-9 10 -1 -4 -> j866
-14 30 -10 10 -> j99
0 -26 -26 -18 -> j428
-10 12 5 -11 -> j154
-16 34 -11 10 -> j230
-10 12 -1 -11 -> j777
-2 13 -24 -17 -> j178
12 12 12 5 -> j664
-34 58 -21 24 -> j406
-11 27 -8 9 -> j778
q: -10 12 -1 -11 => j777
q: -34 58 -21 24 => j406
again j664:  => 12
again j428:  => -26

17 -2 17 17 13 15  j508
-6 -6 1 -54 -8 -7  j365
-2 -4 0 -11 -2 -1  j555
38 38 38 41 38 16  j907
again j508:  => 17
q: -2 -4 0 -11 -2 -1 => j555
again j907:  => 38
again j555:  => -2
again j365:  => -6
q: -6 -6 1 -54 -8 -7 => j365

-36 2 -36 -48 -41 = j577
-28 5 -28 33 33 = j657
-62 5 -62 -37 -24 = j52
14 2 14 60 54 = j730
-30 -6 31 -30 -30 = j880
again j880:  => -30
again j730:  => 14

0 25 46 56 57 46 27 1 -25 -44 -57 -57 -46 -28 -3 23 = j805
41 19 -7 -31 -7 -57 -55 -41 -20 -7 30 48 58 56 -7 22 = j376
59 53 36 14 -13 -36 -53 -58 -53 -37 -14 11 34 52 59 53 = j581
-41 -19 7 33 49 58 56 41 20 -6 -29 -49 -57 -56 -43 -21 = j770
1 26 46 57 57 46 26 0 -25 -46 -56 -57 -47 -27 -2 24 = j858
-42 -56 -58 -50 -31 -6 19 41 53 59 51 32 8 -18 -40 -55 = j875
41 55 59 49 31 7 -18 -41 -55 -59 -49 -32 -9 18 39 54 = j796
-59 -53 -36 -13 13 36 53 58 52 37 14 -12 -36 -52 -58 -53 = j801
-1 -26 -46 -57 -57 -46 -26 -1 24 45 56 58 46 27 2 -23 = j32
again j376:  => -7
q: 1 26 46 57 57 46 26 0 -25 -46 -56 -57 -47 -27 -2 24 => j858
q: 41 19 -7 -31 -7 -57 -55 -41 -20 -7 30 48 58 56 -7 22 => j376

15 -28 -15 0 -2 3 6 -3 -13 2 5 -18 -3 -3 5 1 -31 -4 5 51 -31 24 15 -27 18 -27 -14 -8 -7 -22 7 3 -13 -12 4 28 -18 -11 -11 -10 20 19 1 -14 9 26 16 -4 -10 -10 21 16 -12 13 44 5 5 30 19 15 -1 -23 -1 : j807
18 20 -9 25 -18 -10 -16 6 -9 -35 -2 14 6 -6 -10 4 -11 -13 -2 -6 15 8 13 42 2 18 -4 -19 -6 -38 -19 20 6 -4 -26 15 26 34 -11 20 20 -28 -35 3 -7 -21 41 33 -1 5 26 23 14 -15 37 37 -21 -15 -10 46 17 -33 -8 : j306
2 -7 -18 -15 23 7 -16 7 5 -26 -25 -22 -3 11 -15 -17 -11 -11 -22 -4 16 6 18 13 4 -3 -5 -12 -1 -45 5 5 -4 -3 3 -32 -14 -12 -18 20 -13 -27 27 14 17 1 22 -11 26 -9 -17 4 -20 -12 3 49 -9 37 -5 -21 14 36 11 : j511
q: 18 20 -9 25 -18 -10 -16 6 -9 -35 -2 14 6 -6 -10 4 -11 -13 -2 -6 15 8 13 42 2 18 -4 -19 -6 -38 -19 20 6 -4 -26 15 26 34 -11 20 20 -28 -35 3 -7 -21 41 33 -1 5 26 23 14 -15 37 37 -21 -15 -10 46 17 -33 -8 => j306
q: 2 -7 -18 -15 23 7 -16 7 5 -26 -25 -22 -3 11 -15 -17 -11 -11 -22 -4 16 6 18 13 4 -3 -5 -12 -1 -45 5 5 -4 -3 3 -32 -14 -12 -18 20 -13 -27 27 14 17 1 22 -11 26 -9 -17 4 -20 -12 3 49 -9 37 -5 -21 14 36 11 => j511

-12 1 8 1 -> j765
11 7 -15 -3 -> j881
-5 -5 -16 -3 -> j283
-38 5 43 7 -> j877
11 5 -15 -3 -> j90
-7 -52 -26 -2 -> j975
40 38 -33 -8 -> j485
28 19 -29 -7 -> j212
0 18 3 -1 -> j694
-32 21 44 6 -> j992
27 28 -22 -6 -> j569
again j283:  => -5
q: 28 19 -29 -7 => j212
q: 11 5 -15 -3 => j90
q: -7 -52 -26 -2 => j975

